Below is a small trained network, with its code and all its weights. Each question gives an input and a target symbol and asks what happens when units are switched off, that is, made to give their printed mean instead of their output.

import numpy as np


def w(rows, s, z=0):
    codes = np.array(rows[::2]) - 128.0
    scale = np.full(codes.shape[1], s)
    scale[-1] = z or s
    return codes * scale


def f(y):
    return np.maximum(y, 0)


def softmax(a):
    e = np.exp(a - a.max(-1, keepdims=True))
    return e / e.sum(-1, keepdims=True)


def log_softmax(a):
    a = a - a.max(-1, keepdims=True)
    return a - np.log(np.exp(a).sum(-1, keepdims=True))


def net(x, mask):
    ids = ['ΓΛΠΣαεζητφ'.index(c) for c in x.split()]
    T = len(ids)
    res = E[ids] + P[:T]
    u = 0
    for l in range(3):
        q, k, v = (res @ M[l].T for M in (Q, K, V))
        z = softmax(np.where(np.tri(T) > 0, q @ k.T / 3**0.5, -1e9)) @ v
        res = res + np.where(mask[u], z, O[l][:, -1]) @ O[l][:, :-1]
        u += 1
        y = f(res @ A[l][:, :-1].T + A[l][:, -1])
        res = res + np.where(mask[u : u + 4], y, B[l][:, -1]) @ B[l][:, :-1]
        u += 4
    return log_softmax(res[-1] @ U[:, :-1].T + U[:, -1])


Q, K, V, O, A, B = {}, {}, {}, {}, {}, {}
E = w([
[114,134,134,87,116,216,179,120,165],'Γ',
[93,129,119,186,165,86,65,175,134],'Λ',
[139,98,145,153,171,73,82,140,65],'Π',
[250,153,110,164,98,204,112,139,155],'Σ',
[126,2,196,101,107,176,158,151,153],'α',
[105,154,154,115,208,104,167,81,88],'ε',
[67,192,107,124,151,77,169,82,150],'ζ',
[141,120,140,110,133,38,134,76,44],'η',
[68,168,90,160,125,79,113,135,170],'τ',
[110,134,110,143,111,39,108,112,104],'φ',
],0.0069)
P = w([
[114,50,40,75,71,154,51,62,148],'0',
[108,56,42,164,130,160,145,49,122],'1',
[120,156,189,129,91,117,59,70,160],'2',
[120,102,57,202,149,136,182,123,109],'3',
[143,194,210,122,91,101,94,154,145],'4',
[139,134,81,221,132,126,223,195,100],'5',
[181,206,234,138,70,81,142,205,156],'6',
[152,130,97,207,98,104,252,194,70],'7',
],0.0038)
Q[0] = w([
[74,252,108,139,187,2,180,249,49],'L0H0',
[105,10,19,182,155,151,213,124,112],'L0H0',
[244,194,34,186,130,187,95,78,111],'L0H0',
],0.027)
K[0] = w([
[204,199,212,163,98,64,240,248,132],'L0H0',
[112,161,252,18,112,107,32,118,190],'L0H0',
[217,243,67,145,133,158,26,76,120],'L0H0',
],0.027)
V[0] = w([
[141,80,140,187,129,132,35,211,145],'L0H0',
[134,86,131,125,100,6,95,106,69],'L0H0',
[178,63,184,104,148,178,153,119,60],'L0H0',
],0.019)
O[0] = w([
[159,222,178,135,168,167,9,2,149,157],'L0H0',
[174,246,233,12,51,88,80,249,142,254],'L0H0',
[254,201,2,156,229,155,151,154,126,58],'L0H0',
],0.007,0.0064)
A[0] = w([
[168,106,154,106,99,254,166,137,167,171],'L0N0',
[82,120,104,148,202,57,127,108,106,30],'L0N1',
[165,47,76,88,66,208,82,153,132,2],'L0N2',
[120,132,79,103,172,92,135,170,97,107],'L0N3',
],0.021,0.006)
B[0] = w([
[139,45,199,173,104,153,176,78,190,254],'L0N0',
[70,124,124,88,41,231,62,171,85,227],'L0N1',
[106,190,249,35,85,72,95,159,146,153],'L0N2',
[184,89,111,152,133,139,175,131,177,244],'L0N3',
],0.012,0.0037)
Q[1] = w([
[183,65,93,181,225,137,152,30,250],'L1H0',
[175,99,97,170,178,173,181,93,159],'L1H0',
[91,148,48,74,143,51,108,170,67],'L1H0',
],0.023)
K[1] = w([
[139,1,32,169,176,232,104,102,124],'L1H0',
[106,110,89,109,134,160,109,134,124],'L1H0',
[124,121,205,100,111,101,227,217,170],'L1H0',
],0.024)
V[1] = w([
[53,222,161,144,204,166,107,186,252],'L1H0',
[202,155,131,212,111,184,126,160,34],'L1H0',
[202,206,180,62,224,39,91,105,94],'L1H0',
],0.0025)
O[1] = w([
[128,122,133,37,102,113,80,139,94,203],'L1H0',
[150,150,128,159,120,150,163,84,167,9],'L1H0',
[93,162,133,3,150,201,125,111,122,220],'L1H0',
],0.0023,0.0015)
A[1] = w([
[136,239,137,117,166,60,35,108,108,62],'L1N0',
[4,75,71,114,171,26,168,197,92,4],'L1N1',
[38,141,121,154,149,68,57,36,65,196],'L1N2',
[103,77,19,97,207,87,162,142,129,183],'L1N3',
],0.014,0.0024)
B[1] = w([
[21,104,86,173,193,101,200,139,81,246],'L1N0',
[161,44,151,81,137,155,183,77,27,157],'L1N1',
[168,159,184,113,163,181,109,117,252,190],'L1N2',
[125,135,134,241,69,146,123,110,119,144],'L1N3',
],0.011,0.014)
Q[2] = w([
[209,126,113,152,55,235,118,110,67],'L2H0',
[136,166,55,159,193,94,87,77,90],'L2H0',
[131,1,59,192,19,95,107,127,54],'L2H0',
],0.024)
K[2] = w([
[255,162,132,105,86,167,102,115,105],'L2H0',
[119,70,114,157,104,217,105,77,97],'L2H0',
[170,190,128,152,167,194,33,69,206],'L2H0',
],0.025)
V[2] = w([
[124,110,102,104,142,62,141,122,153],'L2H0',
[101,146,81,66,105,253,92,168,107],'L2H0',
[121,76,116,119,88,177,121,98,82],'L2H0',
],0.0042)
O[2] = w([
[122,175,162,167,80,79,77,141,178,197],'L2H0',
[95,3,56,114,225,95,154,177,56,6],'L2H0',
[137,86,177,61,229,196,175,138,55,14],'L2H0',
],0.0018,0.0024)
A[2] = w([
[169,212,103,124,207,83,136,166,176,127],'L2N0',
[137,162,15,151,218,86,115,123,104,3],'L2N1',
[144,194,83,85,140,152,42,97,149,128],'L2N2',
[214,182,2,124,179,154,107,96,98,40],'L2N3',
],0.016,0.0026)
B[2] = w([
[155,103,50,62,163,122,111,111,121,254],'L2N0',
[176,184,139,107,67,143,95,34,113,203],'L2N1',
[179,155,149,133,197,130,158,155,61,197],'L2N2',
[93,71,144,136,167,59,5,123,113,171],'L2N3',
],0.012,0.0078)
U = w([
[135,135,223,88,72,120,100,98,202,176],'Γ',
[182,106,58,255,136,108,194,93,137,209],'Λ',
[94,105,60,151,213,128,158,77,162,97],'Π',
[136,72,128,104,139,113,169,93,66,2],'Σ',
[131,189,100,115,97,119,141,82,96,65],'α',
[152,176,135,132,159,157,137,149,81,73],'ε',
[132,115,115,152,143,84,64,131,103,87],'ζ',
[41,201,138,136,118,36,150,204,64,235],'η',
[82,121,70,115,80,210,90,152,107,88],'τ',
[196,146,68,63,96,76,137,188,127,139],'φ',
],0.0035,0.0044)

Each question gives the input, a string of symbols that net reads in full, and the target symbol t.
The units are the heads (3 rows each of Q, K, V and O) and the neurons (one row each of A and B). Each row of codes is followed by its name. A weight is (code - 128) times the scale printed after its matrix; where a second scale follows, it is the last column's (O, A, B and U).
mask holds one flag per unit, layer by layer, with each layer's heads first. A switched-off unit (its flag False) gives its mean, the last column of its rows in O or B, instead of its output. The means were averaged over made-up inputs and are rounded, as every weight is.
A unit's drop is (log p(t) with every unit on - log p(t) with that unit switched off) / (log p(t) with every unit on - log p(t) with every unit switched off).
most important unit: the unit with the biggest drop
k most important neurons: the k neurons with the biggest drops, biggest first
top k neurons in layer l: the k neurons of layer l with the biggest drops, biggest first
drop when u is switched off: that unit's drop, to one decimal
input φ τ φ Π, target η: most important neuron => [L0N0]
input η φ Λ φ η φ, target φ: 3 most important neurons => [L0N3, L2N0, L1N0]
input τ ε φ φ φ τ φ, target Γ: 2 most important neurons => [L1N2, L1N0]
input α φ φ Λ Λ Σ τ, target ε: 3 most important neurons => [L2N2, L0N1, L1N2]
input φ Σ η, target ε: 2 most important neurons => [L2N2, L0N1]
input ζ φ Σ Γ α Γ, target Λ: 2 most important neurons => [L0N0, L1N2]
input Λ Λ ε φ ζ α, target Γ: 2 most important neurons => [L1N0, L0N0]
input Λ τ τ, target Γ: top 3 neurons in layer 1 => [L1N2, L1N0, L1N1]
input Σ Λ Λ φ Σ η Π, target φ: 3 most important neurons => [L0N3, L2N0, L1N0]
input Π τ τ Λ, target Γ: top 2 neurons in layer 1 => [L1N2, L1N0]
input φ Λ Λ, target Π: top 2 neurons in layer 1 => [L1N2, L1N0]
input Γ α ζ, target ζ: 2 most important neurons => [L2N3, L1N0]
input Λ φ Γ Γ Γ φ Σ τ, target ε: top 2 neurons in layer 1 => [L1N0, L1N2]
input Λ Π α α τ φ Π τ, target α: most important unit => L2N1
input φ η α Λ Σ ζ, target ε: 4 most important neurons => [L2N2, L0N1, L1N2, L1N0]
input φ φ α, target Γ: 2 most important neurons => [L0N0, L1N0]
input Σ η φ Σ φ Λ, target η: top 2 neurons in layer 0 => [L0N0, L0N3]
input φ ε ζ, target Λ: 2 most important neurons => [L0N3, L1N3]
input ζ φ φ α φ φ Λ ζ, target Π: 3 most important neurons => [L1N2, L1N0, L2N0]
input ζ φ φ ε Λ Λ, target Π: most important unit => L0H0
input φ Σ φ φ Σ, target Λ: 2 most important neurons => [L0N0, L0N1]
input φ φ τ τ ε, target Γ: top 2 neurons in layer 1 => [L1N2, L1N0]
input ε Λ Π α φ, target ζ: top 2 neurons in layer 0 => [L0N3, L0N0]
input Λ τ φ, target Γ: top 3 neurons in layer 1 => [L1N2, L1N0, L1N1]
input φ Λ Λ φ φ Λ ζ φ, target Σ: drop when L0H0 is switched off => 1.2
input τ Λ φ φ η φ Γ, target Γ: drop when L0H0 is switched off => 0.1
input φ Λ φ, target Π: most important unit => L1N2
input Λ Σ φ Γ φ τ α τ, target ζ: drop when L2N3 is switched off => 1.1
